Below are the code and all the weights of a small trained network. Each question names an input and a class and asks about switching units off, where a switched-off unit gives its printed mean instead of its output.

import numpy as np


def w(rows, s, z=0):
    codes = np.array(rows[::2]) - 128.0
    scale = np.full(codes.shape[1], s)
    scale[-1] = z or s
    return codes * scale


def norm(h):
    return h / np.sqrt((h * h).mean(-1, keepdims=True) + 1e-5)


def f(y):
    return np.maximum(y, 0)


def log_softmax(a):
    a = a - a.max(-1, keepdims=True)
    return a - np.log(np.exp(a).sum(-1, keepdims=True))


def net(x, mask):
    res = np.array(x, float).reshape(1, 3) / 4 @ E
    u = 0
    for l in range(3):
        y = f(norm(res) @ A[l][:, :-1].T + A[l][:, -1])
        res = res + np.where(mask[u : u + 3], y, B[l][:, -1]) @ B[l][:, :-1]
        u += 3
    return log_softmax(norm(res)[-1] @ U[:, :-1].T + U[:, -1])


A, B = {}, {}
E = w([
[9,83,110,160,198],'x0',
[149,117,116,196,1],'x1',
[127,41,237,152,63],'x2',
],0.0081)
A[0] = w([
[167,147,151,106,67,249],'L0N0',
[70,120,185,181,255,4],'L0N1',
[158,94,203,75,98,147],'L0N2',
],0.0093,0.0024)
B[0] = w([
[97,137,66,53,46,244],'L0N0',
[13,133,34,245,21,253],'L0N1',
[131,194,189,156,247,225],'L0N2',
],0.012,0.0055)
A[1] = w([
[170,109,248,135,77,150],'L1N0',
[126,143,78,171,103,222],'L1N1',
[123,91,159,164,210,250],'L1N2',
],0.014,0.0014)
B[1] = w([
[177,173,119,80,187,217],'L1N0',
[66,62,252,132,90,255],'L1N1',
[218,127,65,240,178,163],'L1N2',
],0.011,0.0075)
A[2] = w([
[2,211,19,159,232,160],'L2N0',
[135,202,199,11,167,164],'L2N1',
[109,117,133,202,250,4],'L2N2',
],0.0086,0.0018)
B[2] = w([
[73,128,105,53,42,255],'L2N0',
[122,162,172,19,194,238],'L2N1',
[195,8,160,184,183,181],'L2N2',
],0.011,0.0067)
U = w([
[150,229,192,29,177,59],'0',
[199,89,138,228,246,43],'1',
[54,110,119,183,62,252],'2',
],0.013,0.0041)

Each question gives the input, the list of numbers given to net, and the class t.
The units are the neurons (one row each of A and B). Each row of codes is followed by its name. A weight is (code - 128) times the scale printed after its matrix; where a second scale follows, it is the last column's (A, B and U).
mask holds one flag per neuron, layer by layer. A switched-off neuron (its flag False) gives its mean, the last column of its row in B, instead of its output. The means were averaged over made-up inputs and are rounded, as every weight is.
A unit's drop is (log p(t) with every unit on - log p(t) with that unit switched off) / (log p(t) with every unit on - log p(t) with every unit switched off).
The circuit of an input: a set's keep is (log p(t) with only the set's units on - log p(t) with every unit switched off) / (log p(t) with every unit on - log p(t) with every unit switched off). Starting from all 9 units, units are removed one at a time, each time the one whose removal leaves the highest keep (on an exact tie, the one counted first), for as long as the keep stays at least 0.8.
units of the circuit, in order: the units of the circuit, biggest drop first
k most important neurons: the k neurons with the biggest drops, biggest first
top k neurons in layer l: the k neurons of layer l with the biggest drops, biggest first
drop when u is switched off: that unit's drop, to one decimal
input [5,1,7], class 1: 3 most important neurons : [L0N0 L1N2 L2N2]
input [1,-4,7], class 1: units of the circuit, in order : [L0N2 L1N2]
input [0,-3,4], class 1: most important neuron : [L0N2]
input [-7,7,5], class 0: 2 most important neurons : [L0N1 L1N0]
input [-1,-2,1], class 1: units of the circuit, in order : [L0N2 L2N2]
input [-1,2,3], class 0: 2 most important neurons : [L0N1 L0N0]
input [5,3,6], class 1: 2 most important neurons : [L0N0 L0N1]
input [-1,8,3], class 0: 2 most important neurons : [L0N1 L1N0]
input [0,-6,5], class 1: 4 most important neurons : [L0N0 L0N2 L1N2 L2N2]
input [-4,-7,8], class 1: 2 most important neurons : [L0N2 L1N2]
input [0,-5,5], class 1: 3 most important neurons : [L0N2 L0N0 L1N2]
input [1,3,6], class 0: 2 most important neurons : [L0N1 L1N0]
input [7,6,8], class 1: top 2 neurons in layer 0 : [L0N1 L0N0]
input [5,5,7], class 1: most important neuron : [L0N1]
input [-5,5,3], class 0: drop when L0N1 is switched off : 1.1
input [0,-3,3], class 1: drop when L0N0 is switched off : 1.0
input [-2,-1,6], class 0: drop when L2N1 is switched off : 0.3
